Here is a tiny trained network, its code and every weight. The questions are about switching its units off for an input and a class, where a switched-off unit gives its printed mean instead of its output.

import numpy as np


def w(rows, s, z=0):
    codes = np.array(rows[::2]) - 128.0
    scale = np.full(codes.shape[1], s)
    scale[-1] = z or s
    return codes * scale


def norm(h):
    return h / np.sqrt((h * h).mean(-1, keepdims=True) + 1e-5)


def f(y):
    return y / 2 * (1 + np.tanh(0.7978845608 * (y + 0.044715 * y**3)))


def log_softmax(a):
    a = a - a.max(-1, keepdims=True)
    return a - np.log(np.exp(a).sum(-1, keepdims=True))


def net(x, mask):
    res = np.array(x, float).reshape(1, 6) / 4 @ E
    u = 0
    for l in range(2):
        y = f(norm(res) @ A[l][:, :-1].T + A[l][:, -1])
        res = res + np.where(mask[u : u + 3], y, B[l][:, -1]) @ B[l][:, :-1]
        u += 3
    return log_softmax(norm(res)[-1] @ U[:, :-1].T + U[:, -1])


A, B = {}, {}
E = w([
[87,42,125,78,255],'x0',
[194,166,19,159,222],'x1',
[128,125,128,129,128],'x2',
[21,219,213,204,183],'x3',
[130,127,127,129,128],'x4',
[129,131,131,125,128],'x5',
],0.0066)
A[0] = w([
[117,34,170,40,179,4],'0.n0',
[78,155,142,249,136,20],'0.n1',
[76,42,113,5,2,44],'0.n2',
],0.0062,0.0017)
B[0] = w([
[86,48,98,20,136,185],'0.n0',
[84,254,128,83,120,169],'0.n1',
[183,217,247,126,202,254],'0.n2',
],0.0093,0.0039)
A[1] = w([
[98,180,142,157,104,106],'1.n0',
[38,103,193,188,251,2],'1.n1',
[5,125,188,123,76,32],'1.n2',
],0.012,0.005)
B[1] = w([
[163,51,157,154,237,223],'1.n0',
[119,181,65,44,22,253],'1.n1',
[110,1,74,209,67,243],'1.n2',
],0.0096,0.0041)
U = w([
[233,144,255,140,83,125],'0',
[119,76,222,19,167,253],'1',
[244,154,45,152,96,53],'2',
[164,54,48,94,211,92],'3',
[85,87,194,250,98,147],'4',
[53,75,100,92,32,163],'5',
[122,231,137,205,207,252],'6',
[83,221,43,48,140,27],'7',
],0.021,0.0017)

Each question gives the input, the list of numbers given to net, and the class t.
The units are the neurons (one row each of A and B). Each row of codes is followed by its name. A weight is (code - 128) times the scale printed after its matrix; where a second scale follows, it is the last column's (A, B and U).
mask holds one flag per neuron, layer by layer. A switched-off neuron (its flag False) gives its mean, the last column of its row in B, instead of its output. The means were averaged over made-up inputs and are rounded, as every weight is.
A unit's drop is (log p(t) with every unit on - log p(t) with that unit switched off) / (log p(t) with every unit on - log p(t) with every unit switched off).
The circuit of an input: a set's keep is (log p(t) with only the set's units on - log p(t) with every unit switched off) / (log p(t) with every unit on - log p(t) with every unit switched off). Starting from all 6 units, units are removed one at a time, each time the one whose removal leaves the highest keep (on an exact tie, the one counted first), for as long as the keep stays at least 0.8.
circuit, biggest first: the units of the circuit, biggest drop first
top k neurons: the k neurons with the biggest drops, biggest first
top k neurons in layer l: the k neurons of layer l with the biggest drops, biggest first
drop when u is switched off: that unit's drop, to one decimal
input [-7,-7,-4,1,6,6], class 4: circuit, biggest first : [1.n2, 1.n1]
input [-3,0,2,6,3,7], class 4: circuit, biggest first : [1.n2]
input [6,0,-2,-5,2,3], class 1: circuit, biggest first : [1.n2, 0.n0]
input [-6,0,-1,3,7,-1], class 4: circuit, biggest first : [0.n2, 1.n0]
input [7,-4,6,8,-7,8], class 5: top 2 neurons : [1.n1, 1.n2]
input [-1,1,-4,1,8,5], class 6: top 3 neurons : [0.n1, 1.n2, 0.n0]
input [7,2,-2,2,-4,5], class 7: top 2 neurons in layer 1 : [1.n1, 1.n2]
input [1,6,3,4,-7,-4], class 7: top 2 neurons : [1.n1, 0.n2]
input [-3,-7,4,2,7,0], class 4: drop when 1.n2 is switched off : 0.6
input [5,4,-1,6,-6,-6], class 7: drop when 1.n1 is switched off : 0.5
input [-3,-7,0,-5,3,-2], class 0: drop when 0.n2 is switched off : 0.3
input [5,0,-3,3,-2,-3], class 5: drop when 1.n2 is switched off : 0.0
